Here is a tiny trained network, its code and every weight. The questions are about switching its units off for an input and a class, where a switched-off unit gives its printed mean instead of its output.

import numpy as np


def w(rows, s, z=0):
    codes = np.array(rows[::2]) - 128.0
    scale = np.full(codes.shape[1], s)
    scale[-1] = z or s
    return codes * scale


def norm(h):
    return h / np.sqrt((h * h).mean(-1, keepdims=True) + 1e-5)


def f(y):
    return np.maximum(y, 0)


def log_softmax(a):
    a = a - a.max(-1, keepdims=True)
    return a - np.log(np.exp(a).sum(-1, keepdims=True))


def net(x, mask):
    res = np.array(x, float).reshape(1, 5) / 4 @ E
    u = 0
    for l in range(2):
        y = f(norm(res) @ A[l][:, :-1].T + A[l][:, -1])
        res = res + np.where(mask[u : u + 9], y, B[l][:, -1]) @ B[l][:, :-1]
        u += 9
    return log_softmax(norm(res)[-1] @ U[:, :-1].T + U[:, -1])


A, B = {}, {}
E = w([
[41,147,39,84,123],'x0',
[80,129,153,2,190],'x1',
[150,48,102,112,110],'x2',
[111,63,159,101,87],'x3',
[118,117,132,163,189],'x4',
],0.0062)
A[0] = w([
[150,187,154,111,141,169],'L0N0',
[111,56,166,134,148,92],'L0N1',
[105,24,50,132,140,39],'L0N2',
[135,237,72,146,75,138],'L0N3',
[153,63,73,12,177,122],'L0N4',
[110,110,254,108,159,3],'L0N5',
[143,59,43,183,108,178],'L0N6',
[146,142,99,166,219,169],'L0N7',
[95,84,199,107,208,116],'L0N8',
],0.0088,0.0029)
B[0] = w([
[89,60,107,148,122,183],'L0N0',
[88,183,96,72,73,179],'L0N1',
[96,164,26,143,91,180],'L0N2',
[102,169,201,141,121,217],'L0N3',
[84,79,133,160,151,254],'L0N4',
[160,172,139,2,131,199],'L0N5',
[197,130,102,139,99,216],'L0N6',
[85,66,201,108,104,192],'L0N7',
[185,89,142,98,92,223],'L0N8',
],0.0082,0.0052)
A[1] = w([
[160,148,194,7,158,89],'L1N0',
[138,55,97,55,122,124],'L1N1',
[205,172,116,241,118,131],'L1N2',
[54,153,176,153,110,93],'L1N3',
[213,94,181,161,90,105],'L1N4',
[78,85,102,77,236,2],'L1N5',
[111,35,107,111,51,132],'L1N6',
[126,169,177,2,55,142],'L1N7',
[175,101,55,151,81,127],'L1N8',
],0.0076,0.0045)
B[1] = w([
[200,102,85,58,177,217],'L1N0',
[173,162,127,205,176,209],'L1N1',
[187,15,233,153,139,196],'L1N2',
[107,241,103,88,194,167],'L1N3',
[130,119,142,135,85,191],'L1N4',
[51,1,95,146,228,160],'L1N5',
[83,200,86,199,174,215],'L1N6',
[199,118,118,74,132,255],'L1N7',
[117,166,76,119,73,177],'L1N8',
],0.0057,0.0067)
U = w([
[222,89,203,192,41,246],'0',
[71,233,151,55,115,2],'1',
[116,129,17,182,55,123],'2',
[242,82,174,2,145,163],'3',
[88,187,249,221,169,2],'4',
[52,50,109,106,214,180],'5',
],0.014,0.0026)

Each question gives the input, the list of numbers given to net, and the class t.
The units are the neurons (one row each of A and B). Each row of codes is followed by its name. A weight is (code - 128) times the scale printed after its matrix; where a second scale follows, it is the last column's (A, B and U).
mask holds one flag per neuron, layer by layer. A switched-off neuron (its flag False) gives its mean, the last column of its row in B, instead of its output. The means were averaged over made-up inputs and are rounded, as every weight is.
A unit's drop is (log p(t) with every unit on - log p(t) with that unit switched off) / (log p(t) with every unit on - log p(t) with every unit switched off).
The circuit of an input: a set's keep is (log p(t) with only the set's units on - log p(t) with every unit switched off) / (log p(t) with every unit on - log p(t) with every unit switched off). Starting from the 12 units with the biggest drops (on a tie, the unit counted first), units are removed one at a time, each time the one whose removal leaves the highest keep (on an exact tie, the one counted first), for as long as the keep stays at least 0.8.
circuit, biggest first: the units of the circuit, biggest drop first
unit that matters most: the unit with the biggest drop
k most important neurons: the k neurons with the biggest drops, biggest first
k most important neurons of layer l: the k neurons of layer l with the biggest drops, biggest first
drop when u is switched off: that unit's drop, to one decimal
input [4,-6,0,-3,6], class 0: unit that matters most : L0N6
input [7,7,-6,7,-3], class 5: circuit, biggest first : (L0N4, L1N5, L0N5)
input [1,0,-2,5,-6], class 1: circuit, biggest first : (L0N8, L1N6)
input [0,2,-2,-1,-8], class 1: 3 most important neurons of layer 0 : (L0N5, L0N8, L0N0)
input [5,7,-8,3,0], class 5: 2 most important neurons : (L1N5, L0N4)
input [5,-8,-6,7,1], class 0: circuit, biggest first : (L0N6, L1N2)
input [-3,-4,8,8,-1], class 2: 2 most important neurons of layer 0 : (L0N2, L0N1)
input [2,-8,-3,-7,4], class 4: 2 most important neurons of layer 0 : (L0N3, L0N8)
input [5,-3,-4,-4,-7], class 1: 2 most important neurons : (L0N3, L1N3)
input [1,1,3,-5,-3], class 5: 2 most important neurons : (L0N4, L1N1)
input [-4,0,-2,-5,3], class 4: 2 most important neurons of layer 1 : (L1N7, L1N2)
input [0,5,3,3,2], class 5: 4 most important neurons : (L0N4, L1N5, L1N6, L0N6)
input [4,-7,2,-2,5], class 0: 2 most important neurons of layer 0 : (L0N6, L0N3)
input [1,-5,8,5,8], class 2: circuit, biggest first : (L0N2)
input [7,-6,3,-8,4], class 0: 2 most important neurons of layer 0 : (L0N6, L0N3)
input [7,-8,-3,1,0], class 0: 2 most important neurons of layer 1 : (L1N2, L1N6)
input [-4,-4,8,6,-2], class 2: 2 most important neurons of layer 1 : (L1N8, L1N6)
input [-6,-1,-7,4,7], class 3: drop when L0N5 is switched off : 0.3
input [7,6,4,2,-6], class 5: drop when L1N0 is switched off : 0.0
input [-1,0,5,-7,-6], class 0: unit that matters most : L0N5
input [7,3,5,2,-2], class 2: drop when L0N2 is switched off : 0.8
input [3,1,1,2,5], class 2: drop when L0N2 is switched off : 0.4
